Below are the code and all the weights of a small trained network. Each question names an input and a class and asks about switching units off, where a switched-off unit gives its printed mean instead of its output.

import numpy as np


def w(rows, s, z=0):
    codes = np.array(rows[::2]) - 128.0
    scale = np.full(codes.shape[1], s)
    scale[-1] = z or s
    return codes * scale


def f(y):
    return y / 2 * (1 + np.tanh(0.7978845608 * (y + 0.044715 * y**3)))


def log_softmax(a):
    a = a - a.max(-1, keepdims=True)
    return a - np.log(np.exp(a).sum(-1, keepdims=True))


def net(x, mask):
    res = np.array(x, float).reshape(1, 2) / 4 @ E
    y = f(res @ A[0][:, :-1].T + A[0][:, -1])
    res = res + np.where(mask, y, B[0][:, -1]) @ B[0][:, :-1]
    return log_softmax(res[-1] @ U[:, :-1].T + U[:, -1])


A, B = {}, {}
E = w([
[222,180,210,115,50,187,25,83,172],'x0',
[107,1,116,45,23,115,193,199,252],'x1',
],0.0062)
A[0] = w([
[79,72,39,135,204,64,198,183,55,110],'n1',
[225,153,211,107,94,194,101,82,164,224],'n2',
[239,179,175,132,53,171,73,93,176,103],'n3',
[84,109,27,140,163,2,172,155,83,70],'n4',
[88,71,99,35,43,115,136,173,197,98],'n5',
[122,177,130,216,220,144,112,46,60,137],'n6',
[112,58,115,63,52,153,155,152,213,96],'n7',
[73,70,72,137,183,60,200,161,55,121],'n8',
[82,63,119,95,65,109,144,161,169,254],'n9',
[147,200,94,231,183,165,87,101,56,114],'n10',
[137,157,132,203,210,169,87,47,91,50],'n11',
[194,140,200,84,71,242,58,118,158,73],'n12',
],0.0056,0.0067)
B[0] = w([
[96,135,172,62,122,84,107,76,110,215],'n1',
[113,226,118,75,132,80,104,117,87,236],'n2',
[71,145,191,87,143,88,113,100,122,188],'n3',
[89,92,220,136,140,69,142,63,157,178],'n4',
[137,119,158,109,156,185,159,146,198,194],'n5',
[197,139,125,102,179,180,183,164,170,223],'n6',
[123,80,171,131,196,159,193,171,201,188],'n7',
[68,172,163,72,105,87,116,87,122,207],'n8',
[137,211,103,103,160,158,153,171,93,255],'n9',
[168,129,153,115,172,202,170,151,167,208],'n10',
[84,1,232,204,169,179,160,90,239,166],'n11',
[29,38,225,101,108,97,111,67,166,171],'n12',
],0.0097,0.0071)
U = w([
[166,115,150,131,192,220,160,183,201,75],'0',
[81,139,180,95,107,2,87,28,107,94],'1',
[185,207,2,114,125,107,101,199,13,253],'2',
[163,41,78,229,31,87,71,92,150,56],'3',
[149,25,83,197,58,113,59,83,160,65],'4',
],0.0092,0.0064)

Each question gives the input, the list of numbers given to net, and the class t.
The units are the neurons (one row each of A and B). Each row of codes is followed by its name. A weight is (code - 128) times the scale printed after its matrix; where a second scale follows, it is the last column's (A, B and U).
mask holds one flag per neuron, in row order. A switched-off neuron (its flag False) gives its mean, the last column of its row in B, instead of its output. The means were averaged over made-up inputs and are rounded, as every weight is.
A unit's drop is (log p(t) with every unit on - log p(t) with that unit switched off) / (log p(t) with every unit on - log p(t) with every unit switched off).
The circuit of an input: a set's keep is (log p(t) with only the set's units on - log p(t) with every unit switched off) / (log p(t) with every unit on - log p(t) with every unit switched off). Starting from all 12 units, units are removed one at a time, each time the one whose removal leaves the highest keep (on an exact tie, the one counted first), for as long as the keep stays at least 0.8.
units of the circuit, in order: the units of the circuit, biggest drop first
unit that matters most: the unit with the biggest drop
top k neurons: the k neurons with the biggest drops, biggest first
drop when u is switched off: that unit's drop, to one decimal
input [-3,-3], class 2: units of the circuit, in order -> n7; n12
input [5,2], class 1: unit that matters most -> n12
input [6,-7], class 0: top 3 neurons -> n10; n6; n11
input [1,-3], class 2: top 2 neurons -> n7; n5
input [8,-8], class 0: top 2 neurons -> n10; n6
input [8,7], class 1: top 3 neurons -> n12; n2; n3
input [2,-3], class 2: top 3 neurons -> n7; n5; n4
input [5,-6], class 0: top 2 neurons -> n10; n6
input [-4,-5], class 0: top 3 neurons -> n6; n10; n2
input [3,-2], class 2: top 3 neurons -> n4; n1; n8
input [7,3], class 1: drop when n10 is switched off -> 0.0
input [1,-2], class 2: drop when n7 is switched off -> 0.1
input [-4,2], class 1: drop when n1 is switched off -> 0.3
input [6,-8], class 0: units of the circuit, in order -> n10
input [-6,-7], class 0: top 2 neurons -> n6; n10
